The symbols move the objects like this.
from | vu vi fu
j558 | j690 j837 j982
j276 | j982 j885 j540
j511 | j584 j268 j985
j854 | j461 j566 j698
j371 | j885 j363 j626
j747 | j164 j413 j319
j761 | j747 j512 j64
j121 | j446 j612 j854
j690 | j838 j333 j512
j545 | j817 j960 j45
j565 | j566 j351 j667
j917 | j738 j301 j620
j817 | j620 j364 j860
j704 | j985 j518 j952
j772 | j212 j738 j529
j45 | j860 j164 j35
j352 | j802 j860 j917
j75 | j612 j212 j565
j164 | j148 j997 j545
j363 | j85 j617 j584
j212 | j732 j274 j351
j837 | j333 j276 j848
j743 | j268 j461 j518
j265 | j64 j145 j690
j154 | j651 j802 j772
j402 | j558 j940 j276
j626 | j402 j584 j122
j351 | j213 j651 j75
j213 | j698 j667 j612
j630 | j75 j772 j274
j848 | j265 j540 j558
j738 | j274 j294 j154
j241 | j511 j743 j704
j85 | j540 j626 j940
j446 | j241 j958 j461
j274 | j565 j529 j651
j529 | j351 j154 j630
j518 | j293 j677 j241
j191 | j772 j917 j294
j860 | j191 j148 j301
j293 | j363 j952 j511
j64 | j319 j715 j838
j814 | j122 j985 j363
j294 | j529 j620 j802
j667 | j121 j75 j732
j960 | j364 j74 j164
j301 | j294 j817 j352
j732 | j854 j565 j213
j268 | j814 j704 j293
j838 | j74 j761 j413
j333 | j761 j982 j265
j997 | j35 j319 j960
j566 | j372 j213 j121
j651 | j667 j630 j212
j677 | j952 j446 j743
j698 | j677 j121 j958
j461 | j704 j372 j677
j35 | j301 j545 j364
j617 | j626 j511 j814
j958 | j743 j854 j372
j148 | j917 j35 j817
j413 | j997 j64 j389
j715 | j389 j690 j761
j319 | j545 j389 j74
j940 | j837 j122 j885
j122 | j276 j371 j85
j389 | j960 j838 j747
j372 | j518 j698 j446
j364 | j352 j45 j148
j982 | j512 j848 j145
j802 | j630 j191 j738
j952 | j617 j241 j268
j512 | j413 j265 j715
j985 | j371 j293 j617
j145 | j715 j558 j333
j612 | j958 j732 j566
j885 | j848 j85 j402
j584 | j940 j814 j371
j540 | j145 j402 j837
j74 | j45 j747 j997
j620 | j154 j352 j191

In the rows, 142 means zero.

The rows follow the links: the fewer symbols apart two objects are, the more alike their rows tend to be.

Each row is also shifted at random along 9 hidden directions that mean nothing.

Some objects, each with a row of numbers:
j982:  192   167   101   137   155   127   107   107   172   117    55   144   194   142   155   179   156   194   167   152   160   147   173   178   138   165   127   167   138   161   112   137   150
j626:  199   153   151   144   113   145   149   118    93   155   155   138   103   122   153   124    96   126   145   134   131   148   106   162   157   144   156   120   125   161   153   119   160
j761:  124   166   151   158   142   181   125   193   100   108   150   140   194   125   108   127   180   194   166   159   129   120   118   158   139   125   133   169   113   188    84   147   110
j540:  131   158   156   143   121   148   111   122   116   128   169   127   167   132   150   159    79   174   157   157   134   120   142   187   188   105   136   163   130   172   178   128   163
j45:  156   179   113   171   140   127   146   136   185   144   238   132   150   166   125   105   146   151   126   173   181   161   126   124   119   107   160   174   164   143   128   147   176
j817:  111   147   149   150   160   130   116    86   157   147   129   120   132   137   131   117   100   149   128   121   166    99   106   123   130   123   154   178   121   117   139   169   159
j35:   77   175    92   176   145   146   144   143   144   154    63   124   166   136   147   112   136   133   122   125   164   118   108   112   112   183   158   176   144   156    91   148   139
j838:  194   166   120   149   156   184   119   168   120   116    64   135   139    94   116   114   214   178   154   120   153   155    78   136   108   146   149   155    98   163    35   152   126
j747:   98   154   156   167   141   126   128   122   142   115   204   167   125   129    93   160   124   120   152   143   141   179   154   134   138    93   170   172    95   166   172   153   172
j372:  106   124   140   122   120   188   160   242   115   171   155   111   130   137   195   144   197   146   133   117   134   162   143   147   165   156   125   105   177   128   135   120   109
j301:  134   153   134   155   160   149   128   153   155   150   156   110   128   156   133   151   130   156   135   137   183   134   152   133   123   131   145   171   155   115   169   170   158
j294:  118   120   175   141   167   138   131   157   145   152   166   143   100   150   122   168   161   125   138   100   157   151   175   121   118   135   150   150   122    97   182   177   142
j814:  114   146   109   153   124   122   164   127   162   105   148   181   169   148   150   144   138   123   153   215   117   188   156   169   174   140   122   131   175   189   139    96   139
j402:  125   156   122   124   119   109   123   120   161   150   130   163   176   125   175   165   172   143   147    87   127   173   172   152   158   159   157   133   108   166   114   108   159
j732:  155   113   152   126   146   150   158   111   141   176    92   125    76   115   153   115   117   110   111   104   143   131    91   105   134   147   155   108   138   103   141   148   141
j620:   89   136   169   141   156   180   130   206   127   148   158   106   164   150   129   146   145   175   137   129   145    82   144   127   138   124   136   166   142   122   156   173   117
j917:   81   135   110   145   171   171   110   166   190   111    84    93   138   121   134   157   150   167   139   153   168   125   125   139   154    96   123   173   161   122   136   163   141
j148:  141   158   145   155   155   140   148   112   149   155   142   142   217   173   130   153   117   213   119   165   167   123   168   121   109   159   142   189   143   147   143   163   129
j241:  104   106   165   117   142   128   137   122   131   133   128   187   116   129   166   169   193   131   154   121   120   211   176   154   160   162   121   116   121   128   137   128   120
j960:  101   154   171   151   136   124   135   135   148   146   217   135   171   143   101   130    88   124   135   120   127    74   144   118   148   100   180   163   106   156   174   154   167
j461:   93   115   180   124   129   145   147   142    90   160   153   135   123   153   174   127    99   122   148   133   120    96   136   163   174   163   125   125   153   122   178   138   122
j333:  117   168   139   154   138    91   116   110   150   119   184   174   187   168   141   136   141   135   173   148   138   124   175   177   147   154   137   170   126   164   132   138   157
j276:  229   169    74   131   131    98   119   111   209   142   101   127   146   152   171   186   127   130   153   134   170   163   189   173   149   152   146   131   165   142   163   118   204
j75:  107   126   102   137   137   181   178   227   191   146   131   123   149   134   148   137   201   126   111   157   136   160   137   101   142   129   136   112   191   141   116   125   119
j704:  130   121   159   135   143   158   150   131    80   132    68   153   124   133   162   139   126   136   159   156   117   127   125   169   160   183   116   123   144   144   141   136   108
j667:  152   117   171   132   142   154   190   141   106   189   124   156   142   152   148   138   135   147   104   124   131   140   142    96   113   189   152   117   142   126   149   148   108
j364:  106   155   139   157   155   101   135    76   176   152   161   158   177   164   124   145   110   151   123   138   165   137   169   116   120   146   157   187   129   137   159   160   161
j617:  161   144   115   153   124   166   164   167   100   127    57   135   135   134   150   171    94   116   158   183   119   130   144   170   163   170   130   116   173   179   176   120   130
j952:  144   123   161   128   132   116   166   148   134   137   187   198   179   182   157   163   178   141   153   180   115   181   210   165   150   179   116   124   163   153   155   122   113
j122:  171   143   141   116   119   138   136   145   169   141   163   140   180   129   150   184   129   159   143   136   117   152   178   155   183   107   150   118   131   172   170   107   163

In each set, the symbols that take the first to the second take the third to the fourth, perhaps in another order. Give the fourth.
Answer with the object's name.
 134   176   136   181   137   159   147   177    91   133   151   140   128   134   106   112   130   120   155   142   142   118   101   139   116   144   167   161   118   174   124   156   145
:   74   132   165   156   156   138   145   170   104   171   153   154    93   149   140   149   178   101   135    66   157   162   159   111   105   183   157   152   108    98   158   177   130
::  126   172   104   170   147   148   147   153   139   143    70   133   162   125   122   147   139   130   131   115   149   126   133   111   109   169   171   159   121   170   116   149   146
: j154

 138   120   135   119   136   153   135   186   173   120   182   129   122   140   171   136   186   136   155   175   133   167   143   177   183   105   109   115   187   129   139   119   137
:  141   123   110   135   145   131   142   133   160   112    96   164    98   131   164   162   183   106   162   162   136   209   155   172   161   150   116   118   167   136   134   120   143
::   87   171   106   162   127   118   126   147   135   128   112   161   183   157   167   199   139   138   168   138   144   174   214   177   155   177   135   167   143   176   172   122   155
: j333

 131   188    95   174   101   156   155   199   104   148   172   121   165   156   180   135   121   133   155   169   144   148   142   180   164   161   140   142   182   187   151   105   151
:  126   165   132   146   117   113   127   142   113   168   137   150   137   140   176   177   130   104   159    70   137   154   184   163   152   181   170   134   109   155   174   122   174
::   97   126   147   158   165   140   141   129   155   124   165   150   109   151   120   102   159   128   139   172   157   144   110   130   123   128   128   165   157   111   123   168   129
: j772

  95   111   162   111   142   124   141   124   152   122   101   177   183   136   158   138   177   138   155   139    96   124   155   156   171   162   118   119   132   151   102   120   107
:  144   142   159   157   117   139   177   127    64   151   129   181   135   144   151   163    98   114   150   144   112   168   162   156   147   191   152   120   129   180   180   119   132
::  131   148   122   136   117   121   158   137   143   138   122   169   173   138   160   160   139   123   142   143   111   160   165   149   162   161   149   121   139   184   137   101   146
: j276

 191   129   160   157   152   152   180   122   106   163   154   136    73   148   127    62   127   113   120   165   154   125    57   110   105   158   146   126   160   109   116   164   123
:  137   105   161   111   142   150   128   127   154   130   167   132   116   140   167   156   130   159   144   171   141   164   148   170   185   104   108   130   168   117   177   132   138
::  106   112   154   119   140   127   146    96   151   152   125   145   131   149   178   137   122   132   128   136   135   138   144   146   164   154   126   129   158   116   155   131   135
: j814

 134   166   121   172   116   144   135   106    84   137   133   149   111   131   166   164    80   137   153   163   154   194   141   181   163   150   140   160   143   174   187   123   167
:  118   156   136   162   154   145   126   125   152   100   147   178   156   118    97   181   174   169   150   159   146   219   163   137   129   108   153   175    99   178   134   147   147
::  143   184    77   170   133   145   129   185   129   128    84   147   151   145   172   170   202   143   168   133   166   204   171   174   123   197   134   154   151   169   110   130   145
: j545

 139   164   125   174   153   154   126   144   117   114    88   141   111   114   104   162   126   124   162   138   152   152   126   146   127   133   160   166   109   167   147   158   157
:  123   174   103   170   146   154   135   179   151   111    95   135   178   130   109   145   145   136   157   156   138   111   131   137   131   138   154   162   133   183   114   144   142
::   90   123   140   120   130   146   138   175   154   108   131   125   159   134   151   109   126   100   163   166    89    58   113   172   204   113   117   114   167   160   126   114   128
: j293

 177   136   149   148   129   138   212   164   113   202   155   162   156   188   157   125   147   129   106   143   143   149   165    96    97   225   151   114   176   133   144   141   109
:  189   126   134   129   154   122   185   125   205   159   156   167   174   172   135   133   181   157   106   178   147   171   164    98   111   158   133   121   180   128   118   139   125
::   85   130   154   157   148   143   174   204   142   145   193   128   136   183   118   129   106    85   140   167   128    73   157   122   142   135   143   135   179   128   200   161   130
: j154

 156   124   183   128   169   172   131   185   133   155   141   111   137   146   120   165   147   171   138   113   151    95   154   123   123   127   140   147   131   100   163   180   124
:  153   125   130   130   148   145   180   111   174   157   107   140   180   156   156   108   130   161   105   185   140   120   118   109   135   161   126   132   184   138   113   133   113
::   97   116   164   125   123   182   162   195   144   161   221   117   123   127   161   100   168   153   111   152   130   161    98   121   173    91   135   117   167   127   127   122   123
: j952

 106   172   122   167   110   152   145   135    90   135   139   144   174   140   167   152    87   154   149   181   132   151   141   178   171   156   136   158   159   195   165   112   144
:  219   176   146   178   148   146   142   123    76   130   147   167   133   155   112   131   143   169   168   171   167   170   132   165    96   175   143   173   118   159   129   168   139
::  170   108   147    98   154   101   130    87   196   139   107   148   145   157   169   151   135   132   150   137   135   111   171   159   167   151   119   118   160   106   152   133   149
: j371

 140   106   180    97   138   146   136   144   141   162   140   127   135   139   172   147   145   154   137   107   128   114   145   149   171   139   127   111   144   107   151   136   128
:  177   106   161    97   155   146   112    98   184   116   135   122   127   129   156   149   125   183   151   182   140   127   128   175   190    81    99   126   169   111   154   135   142
::   92   116   145   132   137   165   177   148   141   161   108   146   176   144   160   150   141   166   103   157   125   155   152   109   147   161   130   126   167   145   142   127   105
: j566

 173   141   160   118   114   125   157   147   150   144   180   168   200   153   143   166   134   147   146   149    98   131   187   148   168   140   147   110   134   178   160   106   142
:  184   181   135   146   126   136   126   187   103   156   122   113   194   172   151   144   115   147   173   116   137    42   163   177   139   189   146   145   138   162   149   145   144
::  108   125   147   120   134   143   154   153   131   123    80   164   194   138   155   133   168   141   155   159    93   110   141   156   168   174   123   116   138   174    94   112    96
: j276

 126   124   144   113   129   112   148   158   156   166   140   145   139   158   188   104   181    96   147    98   123   105   140   151   153   186   133   101   158   109   109   124   129
:  105   152   136   146   101   130   174   183   132   131   209   153   202   169   150   129   100   101   154   192    95    95   168   165   185   141   138   121   176   196   173   102   137
::  153   149   127   140   166   120    88    84   169    96    65   150   134   111   119   171   137   148   175   129   150   135   140   166   147   119   143   170    97   149   128   154   170
: j164

 133   122   130   128   135   147   161   133   174   157   159   138   119   139   175   116   168   143   109   155   152   188   119   127   149   133   130   122   178   120   121   125   136
:  118   131   125   149   128   116   162   135   131   155   161   160    99   171   192   131   135    90   148   162   150   172   163   169   154   184   122   128   196   118   175   127   143
::  103   154   116   164   154   161   132   165   141   154   112   122   113   131   148   152   174   148   128   105   183   180   135   119   112   152   151   169   137   120   131   162   146
: j802

